Here is a tiny trained network, its code and every weight. The questions are about switching its units off for an input and a target symbol, where a switched-off unit gives its printed mean instead of its output.

import numpy as np


def w(rows, s, z=0):
    codes = np.array(rows[::2]) - 128.0
    scale = np.full(codes.shape[1], s)
    scale[-1] = z or s
    return codes * scale


def norm(h):
    return h / np.sqrt((h * h).mean(-1, keepdims=True) + 1e-5)


def f(y):
    return y / 2 * (1 + np.tanh(0.7978845608 * (y + 0.044715 * y**3)))


def softmax(a):
    e = np.exp(a - a.max(-1, keepdims=True))
    return e / e.sum(-1, keepdims=True)


def log_softmax(a):
    a = a - a.max(-1, keepdims=True)
    return a - np.log(np.exp(a).sum(-1, keepdims=True))


def net(x, mask):
    ids = ['ΔΛΞΦΨαεζηθμπσω'.index(c) for c in x.split()]
    T = len(ids)
    res = E[ids] + P[:T]
    u = 0
    for l in range(2):
        r = norm(res)
        for j in range(3):
            rows = slice(2 * j, 2 * j + 2)
            q, k, v = (r @ M[l][rows].T for M in (Q, K, V))
            z = softmax(np.where(np.tri(T) > 0, q @ k.T / 2**0.5, -1e9)) @ v
            o = O[l][rows]
            res = res + np.where(mask[u + j], z, o[:, -1]) @ o[:, :-1]
        u += 3
        y = f(norm(res) @ A[l][:, :-1].T + A[l][:, -1])
        res = res + np.where(mask[u : u + 4], y, B[l][:, -1]) @ B[l][:, :-1]
        u += 4
    return log_softmax(norm(res)[-1] @ U[:, :-1].T + U[:, -1])


Q, K, V, O, A, B = {}, {}, {}, {}, {}, {}
E = w([
[147,89,60,70],'Δ',
[118,120,147,152],'Λ',
[118,75,71,82],'Ξ',
[144,110,69,198],'Φ',
[87,34,108,201],'Ψ',
[182,179,199,35],'α',
[134,107,255,162],'ε',
[149,156,42,171],'ζ',
[120,108,150,39],'η',
[167,170,113,140],'θ',
[67,89,65,158],'μ',
[220,187,36,90],'π',
[182,18,134,126],'σ',
[81,190,92,209],'ω',
],0.0091)
P = w([
[59,2,19,183],'0',
[38,15,47,222],'1',
[61,19,111,216],'2',
[65,46,164,198],'3',
[63,108,212,84],'4',
[47,45,173,103],'5',
[66,60,183,132],'6',
],0.00078)
Q[0] = w([
[114,118,109,127],'L0H1',
[174,72,21,153],'L0H1',
[91,179,53,95],'L0H2',
[54,114,154,43],'L0H2',
[255,50,195,146],'L0H3',
[194,43,62,100],'L0H3',
],0.0098)
K[0] = w([
[148,152,116,121],'L0H1',
[88,222,37,121],'L0H1',
[160,223,55,149],'L0H2',
[84,238,176,96],'L0H2',
[175,162,254,51],'L0H3',
[174,216,113,37],'L0H3',
],0.0082)
V[0] = w([
[74,240,33,108],'L0H1',
[172,57,194,143],'L0H1',
[233,87,126,126],'L0H2',
[1,179,133,133],'L0H2',
[161,150,148,142],'L0H3',
[181,66,44,119],'L0H3',
],0.0036)
O[0] = w([
[158,129,3,132,41],'L0H1',
[108,124,206,115,183],'L0H1',
[79,152,108,128,228],'L0H2',
[191,91,157,149,4],'L0H2',
[133,128,105,137,121],'L0H3',
[63,74,81,99,198],'L0H3',
],0.0032,0.0011)
A[0] = w([
[61,79,180,158,89],'L0N1',
[161,113,91,33,99],'L0N2',
[97,136,130,2,103],'L0N3',
[227,245,114,111,2],'L0N4',
],0.0078,0.00091)
B[0] = w([
[129,148,179,63,214],'L0N1',
[134,172,78,157,236],'L0N2',
[160,128,147,248,254],'L0N3',
[100,122,101,60,213],'L0N4',
],0.011,0.0027)
Q[1] = w([
[55,179,116,110],'L1H1',
[210,131,222,130],'L1H1',
[83,99,99,148],'L1H2',
[172,1,35,82],'L1H2',
[141,163,165,136],'L1H3',
[71,171,95,121],'L1H3',
],0.013)
K[1] = w([
[43,198,119,167],'L1H1',
[250,69,185,186],'L1H1',
[108,98,95,93],'L1H2',
[254,60,2,28],'L1H2',
[141,96,83,66],'L1H3',
[192,84,153,161],'L1H3',
],0.0095)
V[1] = w([
[94,189,157,194],'L1H1',
[227,101,132,148],'L1H1',
[154,203,167,109],'L1H2',
[31,163,108,142],'L1H2',
[252,50,151,137],'L1H3',
[229,76,88,45],'L1H3',
],0.011)
O[1] = w([
[173,215,154,169,119],'L1H1',
[176,69,74,126,234],'L1H1',
[184,152,98,76,101],'L1H2',
[153,229,150,142,54],'L1H2',
[168,3,98,138,248],'L1H3',
[116,42,61,72,145],'L1H3',
],0.0084,0.0015)
A[1] = w([
[182,142,165,104,94],'L1N1',
[207,193,178,39,117],'L1N2',
[242,30,254,222,32],'L1N3',
[15,45,101,124,253],'L1N4',
],0.0043,0.00054)
B[1] = w([
[172,137,105,51,145],'L1N1',
[151,157,89,10,203],'L1N2',
[155,22,243,253,253],'L1N3',
[55,216,175,147,249],'L1N4',
],0.0053,0.0018)
U = w([
[158,126,57,185,5],'Δ',
[132,134,168,52,124],'Λ',
[134,132,104,179,43],'Ξ',
[118,117,138,182,79],'Φ',
[75,110,203,138,57],'Ψ',
[239,122,93,121,210],'α',
[172,107,237,130,82],'ε',
[99,161,66,133,144],'ζ',
[215,122,177,217,94],'η',
[71,163,101,68,162],'θ',
[69,177,165,139,170],'μ',
[128,147,37,92,126],'π',
[120,6,94,110,167],'σ',
[130,240,175,162,189],'ω',
],0.011,0.0032)

Each question gives the input, a string of symbols that net reads in full, and the target symbol t.
The units are the heads (2 rows each of Q, K, V and O) and the neurons (one row each of A and B). Each row of codes is followed by its name. A weight is (code - 128) times the scale printed after its matrix; where a second scale follows, it is the last column's (O, A, B and U).
mask holds one flag per unit, layer by layer, with each layer's heads first. A switched-off unit (its flag False) gives its mean, the last column of its rows in O or B, instead of its output. The means were averaged over made-up inputs and are rounded, as every weight is.
A unit's drop is (log p(t) with every unit on - log p(t) with that unit switched off) / (log p(t) with every unit on - log p(t) with every unit switched off).
The circuit of an input: a set's keep is (log p(t) with only the set's units on - log p(t) with every unit switched off) / (log p(t) with every unit on - log p(t) with every unit switched off). Starting from the 12 units with the biggest drops (on a tie, the unit counted first), units are removed one at a time, each time the one whose removal leaves the highest keep (on an exact tie, the one counted first), for as long as the keep stays at least 0.8.
circuit, biggest first: the units of the circuit, biggest drop first
most important unit: the unit with the biggest drop
k most important neurons: the k neurons with the biggest drops, biggest first
k most important neurons of layer l: the k neurons of layer l with the biggest drops, biggest first
which heads matter: for each layer, one digit per head in row order, 1 if its drop is at least 0.15 and else 0, layers parted by /
drop when u is switched off: that unit's drop, to one decimal
input Φ σ μ Δ ω ε α, target ω: most important unit : L0N3
input σ ω Λ ω η ζ, target ω: which heads matter : 000 / 100
input ω Λ ω Ξ, target ω: which heads matter : 000 / 001
input π η α η σ ε, target σ: 2 most important neurons : [L0N3, L0N4]
input Ψ α σ Φ, target σ: circuit, biggest first : [L0N3, L0N2]
input ζ σ ε σ α ω, target ω: 2 most important neurons of layer 0 : [L0N3, L0N2]
input μ α Ψ Λ, target Λ: 2 most important neurons : [L0N1, L0N3]
input Δ α Φ α, target α: 3 most important neurons : [L0N3, L0N4, L0N1]
input η ω θ, target ω: which heads matter : 000 / 111
input α Δ σ σ Ξ θ, target σ: which heads matter : 000 / 001
input Δ Λ ω Φ Λ, target ω: which heads matter : 000 / 011
input μ Λ η ω ζ, target ω: which heads matter : 000 / 101
input ε Ξ α σ α, target σ: 2 most important neurons : [L0N4, L0N3]
input α ω α ω η, target ω: which heads matter : 000 / 001
input ζ ε Λ σ θ ε, target σ: which heads matter : 000 / 100
input α Λ ε α η η Λ, target ε: circuit, biggest first : [L0N1]
input ε α α θ, target θ: which heads matter : 000 / 000
input ε π Φ Ψ α Λ, target Λ: 2 most important neurons of layer 0 : [L0N3, L0N1]
input Λ η α, target η: 2 most important neurons : [L0N3, L1N3]
input α σ Λ, target σ: circuit, biggest first : [L1H3]
input ε σ μ α ω α, target ω: drop when L0H1 is switched off : 0.9
input μ θ ε Λ Δ Φ η, target η: drop when L0N3 is switched off : 0.9
input α α Λ α, target α: drop when L1H2 is switched off : 0.5
